Here is a tiny trained network, its code and every weight. The questions are about switching its units off for an input and a class, where a switched-off unit gives its printed mean instead of its output.

import numpy as np


def w(rows, s, z=0):
    codes = np.array(rows[::2]) - 128.0
    scale = np.full(codes.shape[1], s)
    scale[-1] = z or s
    return codes * scale


def f(y):
    return np.maximum(y, 0)


def log_softmax(a):
    a = a - a.max(-1, keepdims=True)
    return a - np.log(np.exp(a).sum(-1, keepdims=True))


def net(x, mask):
    res = np.array(x, float).reshape(1, 8) / 4 @ E
    y = f(res @ A[0][:, :-1].T + A[0][:, -1])
    res = res + np.where(mask, y, B[0][:, -1]) @ B[0][:, :-1]
    return log_softmax(res[-1] @ U[:, :-1].T + U[:, -1])


A, B = {}, {}
E = w([
[83,145,218],'x0',
[130,241,120],'x1',
[142,224,225],'x2',
[204,155,94],'x3',
[168,124,246],'x4',
[2,113,137],'x5',
[5,224,180],'x6',
[104,10,223],'x7',
],0.0052)
A[0] = w([
[151,77,22,216],'neuron 0',
[130,155,111,2],'neuron 1',
[202,254,77,118],'neuron 2',
[58,117,68,140],'neuron 3',
[242,97,161,128],'neuron 4',
[146,58,89,165],'neuron 5',
[53,115,249,101],'neuron 6',
[170,68,122,185],'neuron 7',
[175,250,70,159],'neuron 8',
[21,147,249,116],'neuron 9',
[39,92,92,174],'neuron 10',
],0.0076,0.0065)
B[0] = w([
[107,1,155,255],'neuron 0',
[65,32,194,128],'neuron 1',
[194,128,83,219],'neuron 2',
[111,84,147,185],'neuron 3',
[173,86,197,193],'neuron 4',
[103,73,142,198],'neuron 5',
[78,196,172,214],'neuron 6',
[115,89,160,205],'neuron 7',
[184,118,52,236],'neuron 8',
[59,225,126,237],'neuron 9',
[80,80,115,211],'neuron 10',
],0.0098,0.0066)
U = w([
[82,40,67,110],'0',
[123,44,95,254],'1',
[254,133,12,58],'2',
[248,64,191,30],'3',
[88,175,167,62],'4',
],0.0094,0.0048)

Each question gives the input, the list of numbers given to net, and the class t.
The units are the neurons (one row each of A and B). Each row of codes is followed by its name. A weight is (code - 128) times the scale printed after its matrix; where a second scale follows, it is the last column's (A, B and U).
mask holds one flag per neuron, in row order. A switched-off neuron (its flag False) gives its mean, the last column of its row in B, instead of its output. The means were averaged over made-up inputs and are rounded, as every weight is.
A unit's drop is (log p(t) with every unit on - log p(t) with that unit switched off) / (log p(t) with every unit on - log p(t) with every unit switched off).
The circuit of an input: a set's keep is (log p(t) with only the set's units on - log p(t) with every unit switched off) / (log p(t) with every unit on - log p(t) with every unit switched off). Starting from all 11 units, units are removed one at a time, each time the one whose removal leaves the highest keep (on an exact tie, the one counted first), for as long as the keep stays at least 0.8.
circuit, biggest first: the units of the circuit, biggest drop first
most important unit: the unit with the biggest drop
k most important neurons: the k neurons with the biggest drops, biggest first
drop of u: that unit's drop, to one decimal
input [3,-3,1,1,7,6,-6,7], class 4: 3 most important neurons	neuron 6; neuron 9; neuron 0
input [7,-1,2,5,8,-3,0,-8], class 2: circuit, biggest first	neuron 8; neuron 2
input [7,-8,-4,3,-2,-8,-1,-5], class 3: circuit, biggest first	neuron 4; neuron 9
input [-3,-8,5,-8,-5,-7,-7,-4], class 3: most important unit	neuron 4
input [-8,5,-8,-1,2,-7,-7,-3], class 3: 2 most important neurons	neuron 0; neuron 4
input [6,0,6,-8,-5,-5,0,-1], class 4: 2 most important neurons	neuron 0; neuron 9
input [-5,3,-1,-1,-3,3,2,-6], class 2: drop of neuron 2	0.4
input [-7,-6,-7,7,5,-1,-8,-3], class 3: drop of neuron 4	0.7
input [8,-8,1,3,5,7,-3,2], class 4: drop of neuron 6	0.1
input [6,7,-2,8,-5,7,6,-4], class 2: 3 most important neurons	neuron 8; neuron 2; neuron 0
